Here is a tiny trained network, its code and every weight. The questions are about switching its units off for an input and a target symbol, where a switched-off unit gives its printed mean instead of its output.

import numpy as np


def w(rows, s, z=0):
    codes = np.array(rows[::2]) - 128.0
    scale = np.full(codes.shape[1], s)
    scale[-1] = z or s
    return codes * scale


def f(y):
    return y / 2 * (1 + np.tanh(0.7978845608 * (y + 0.044715 * y**3)))


def softmax(a):
    e = np.exp(a - a.max(-1, keepdims=True))
    return e / e.sum(-1, keepdims=True)


def log_softmax(a):
    a = a - a.max(-1, keepdims=True)
    return a - np.log(np.exp(a).sum(-1, keepdims=True))


def net(x, mask):
    ids = ['ΔΛΣΩαεημπψ'.index(c) for c in x.split()]
    T = len(ids)
    res = E[ids] + P[:T]
    r = res
    for j in range(3):
        rows = slice(3 * j, 3 * j + 3)
        q, k, v = (r @ M[0][rows].T for M in (Q, K, V))
        z = softmax(np.where(np.tri(T) > 0, q @ k.T / 3**0.5, -1e9)) @ v
        o = O[0][rows]
        res = res + np.where(mask[j], z, o[:, -1]) @ o[:, :-1]
    y = f(res @ A[0][:, :-1].T + A[0][:, -1])
    res = res + np.where(mask[3:27], y, B[0][:, -1]) @ B[0][:, :-1]
    return log_softmax(res[-1] @ U[:, :-1].T + U[:, -1])


Q, K, V, O, A, B = {}, {}, {}, {}, {}, {}
E = w([
[136,198,35,106,150,111,173],'Δ',
[79,72,173,88,179,70,129],'Λ',
[62,69,64,156,129,64,179],'Σ',
[151,143,127,254,112,154,46],'Ω',
[68,127,65,151,242,101,94],'α',
[36,180,111,116,131,48,105],'ε',
[132,191,177,32,112,36,164],'η',
[188,106,190,122,227,131,66],'μ',
[247,104,152,77,151,115,186],'π',
[137,219,152,40,220,85,80],'ψ',
],0.0085)
P = w([
[103,119,96,95,63,185,143],'0',
[143,177,116,129,255,75,86],'1',
[157,174,165,145,235,75,117],'2',
[151,162,173,148,210,54,140],'3',
[155,151,191,156,187,45,147],'4',
[150,136,214,157,177,30,157],'5',
],0.007)
Q[0] = w([
[178,136,184,185,250,36,139],'h1',
[154,146,146,156,160,55,132],'h1',
[79,114,102,72,39,205,138],'h1',
[171,159,113,188,198,72,110],'h2',
[78,140,121,84,196,49,118],'h2',
[189,87,134,83,168,133,142],'h2',
[101,161,238,99,152,70,130],'h3',
[120,96,70,99,87,204,134],'h3',
[80,142,206,120,130,101,103],'h3',
],0.011)
K[0] = w([
[78,110,69,43,25,233,126],'h1',
[86,111,116,71,87,178,135],'h1',
[166,143,162,208,230,14,135],'h1',
[124,94,73,91,47,254,73],'h2',
[27,113,129,10,77,137,121],'h2',
[198,41,180,61,118,163,186],'h2',
[146,102,44,89,80,222,165],'h3',
[92,109,231,89,161,87,119],'h3',
[143,91,121,108,93,218,107],'h3',
],0.0086)
V[0] = w([
[167,20,147,137,59,135,213],'h1',
[176,48,161,167,200,215,70],'h1',
[74,84,14,209,169,150,132],'h1',
[212,91,145,193,123,244,75],'h2',
[26,73,156,201,73,65,82],'h2',
[102,33,148,38,221,115,150],'h2',
[118,113,62,127,44,255,164],'h3',
[191,149,106,80,53,180,184],'h3',
[151,215,142,131,96,147,104],'h3',
],0.0081)
O[0] = w([
[136,198,145,241,139,93,227,249],'h1',
[72,193,163,87,47,70,89,127],'h1',
[199,123,65,135,111,28,48,161],'h1',
[66,131,178,109,95,38,171,185],'h2',
[254,98,174,104,85,144,207,70],'h2',
[132,228,99,134,81,172,87,114],'h2',
[121,130,51,146,196,70,169,113],'h3',
[85,106,95,181,173,103,118,105],'h3',
[93,75,129,110,136,138,150,167],'h3',
],0.0089,0.0015)
A[0] = w([
[144,149,112,113,111,127,147,106],'n1',
[143,60,228,169,51,133,108,31],'n2',
[115,152,143,165,73,192,162,114],'n3',
[212,94,148,44,168,123,134,70],'n4',
[104,120,113,213,80,185,50,65],'n5',
[41,211,148,75,56,104,126,106],'n6',
[103,112,150,138,158,236,193,3],'n7',
[111,122,88,177,69,148,110,118],'n8',
[112,115,105,129,100,163,135,85],'n9',
[140,149,122,34,90,111,182,143],'n10',
[61,104,88,126,75,135,131,144],'n11',
[114,137,100,114,79,143,152,145],'n12',
[82,61,137,69,121,136,174,127],'n13',
[125,126,99,173,78,146,85,79],'n14',
[170,93,94,63,50,142,39,87],'n15',
[127,192,113,204,102,254,56,86],'n16',
[180,151,36,155,141,131,161,85],'n17',
[112,100,158,155,130,136,164,135],'n18',
[127,74,177,164,157,131,73,107],'n19',
[186,190,111,131,136,107,135,51],'n20',
[197,147,171,64,90,135,185,93],'n21',
[163,198,162,113,37,213,128,151],'n22',
[91,65,103,132,72,130,221,125],'n23',
[95,147,89,98,155,170,95,91],'n24',
],0.0089,0.0072)
B[0] = w([
[111,104,142,154,133,106,118,96],'n1',
[122,121,148,131,2,142,181,165],'n2',
[129,169,127,119,186,125,112,152],'n3',
[68,104,44,177,75,139,128,210],'n4',
[58,112,54,106,172,150,133,125],'n5',
[118,43,118,222,136,168,79,236],'n6',
[131,62,218,177,161,70,107,145],'n7',
[85,137,118,150,170,92,88,102],'n8',
[104,102,142,202,143,132,134,78],'n9',
[75,68,109,172,149,109,104,173],'n10',
[58,97,102,137,178,75,123,120],'n11',
[122,122,144,145,152,99,108,100],'n12',
[62,98,85,194,168,129,136,130],'n13',
[98,128,100,154,133,123,95,89],'n14',
[83,197,69,189,113,148,149,156],'n15',
[83,55,96,86,195,57,184,246],'n16',
[103,120,194,193,106,113,81,196],'n17',
[149,169,116,128,126,148,122,177],'n18',
[119,162,97,88,77,148,154,203],'n19',
[80,85,136,170,102,109,127,148],'n20',
[98,68,94,156,174,111,117,155],'n21',
[142,146,122,117,224,113,32,252],'n22',
[78,115,98,151,178,115,74,134],'n23',
[95,119,154,114,103,124,158,139],'n24',
],0.008,0.0026)
U = w([
[100,98,45,169,195,101,102,236],'Δ',
[254,222,216,39,136,153,109,245],'Λ',
[209,150,212,205,49,137,154,115],'Σ',
[133,82,156,51,71,7,172,128],'Ω',
[137,225,27,109,57,112,89,48],'α',
[163,80,65,131,92,220,156,92],'ε',
[138,63,199,132,182,168,181,2],'η',
[80,115,212,151,92,157,37,49],'μ',
[74,254,145,177,129,151,223,101],'π',
[71,146,143,3,113,195,155,111],'ψ',
],0.0047,0.0054)

Each question gives the input, a string of symbols that net reads in full, and the target symbol t.
The units are the heads (3 rows each of Q, K, V and O) and the neurons (one row each of A and B). Each row of codes is followed by its name. A weight is (code - 128) times the scale printed after its matrix; where a second scale follows, it is the last column's (O, A, B and U).
mask holds one flag per unit, heads first, then neurons. A switched-off unit (its flag False) gives its mean, the last column of its rows in O or B, instead of its output. The means were averaged over made-up inputs and are rounded, as every weight is.
A unit's drop is (log p(t) with every unit on - log p(t) with that unit switched off) / (log p(t) with every unit on - log p(t) with every unit switched off).
The circuit of an input: a set's keep is (log p(t) with only the set's units on - log p(t) with every unit switched off) / (log p(t) with every unit on - log p(t) with every unit switched off). Starting from the 12 units with the biggest drops (on a tie, the unit counted first), units are removed one at a time, each time the one whose removal leaves the highest keep (on an exact tie, the one counted first), for as long as the keep stays at least 0.8.
units of the circuit, in order: the units of the circuit, biggest drop first
unit that matters most: the unit with the biggest drop
top k neurons: the k neurons with the biggest drops, biggest first
which heads matter: for each layer, one digit per head in row order, 1 if its drop is at least 0.15 and else 0, layers parted by /
drop when u is switched off: that unit's drop, to one decimal
input μ Ω μ μ, target μ: units of the circuit, in order : h1, n6, h2
input Ω Σ ψ π Ω ψ, target Ω: units of the circuit, in order : h2, h1
input α Ω α, target α: top 2 neurons : n15, n4
input Ω ε ε, target Ω: units of the circuit, in order : h2, h1
input μ ε Ω Ω Ω η, target Δ: unit that matters most : n6
input ψ π Ω, target ψ: which heads matter : 100
input η Ω Ω π, target η: units of the circuit, in order : h1, n7
input ε ε Ω Σ π, target ε: units of the circuit, in order : h1, n4, h2
input α η Ω Ω, target α: units of the circuit, in order : h1, n15, h3, n19
input π Ω Ω Ω μ, target π: units of the circuit, in order : h1, h2
input μ α Ω α, target μ: units of the circuit, in order : h1, n6, h3, h2
input Σ Ω Ω, target Σ: which heads matter : 110
input μ Λ Ω Λ ε, target μ: units of the circuit, in order : h1, n6, h3
input Ω Ω Δ, target Ω: units of the circuit, in order : h2
input μ μ ε, target μ: top 2 neurons : n6, n16
input ε α Ω π Σ, target ε: units of the circuit, in order : h1, h2, n4, h3
input α Δ Ω Ω η μ, target α: top 2 neurons : n15, n4
input Λ Ω π Λ, target Λ: which heads matter : 010
input μ ψ η, target μ: which heads matter : 110
input Ω μ Ω π, target Ω: which heads matter : 110
input Λ Ω π μ Ω, target Λ: top neuron : n22
input η η μ Λ ε π, target η: top 2 neurons : n7, n16
input π π η Ω, target π: which heads matter : 100
input Δ Δ η, target Δ: which heads matter : 111
input π Λ Σ, target π: which heads matter : 100
input α Ω Λ ε, target α: which heads matter : 110
input Σ ψ μ, target Σ: top neuron : n17
input π Ω Ω, target π: drop when n2 is switched off : 0.0
input ε Δ α α, target ε: drop when n4 is switched off : 0.3
input μ π Λ, target μ: drop when h1 is switched off : 0.8
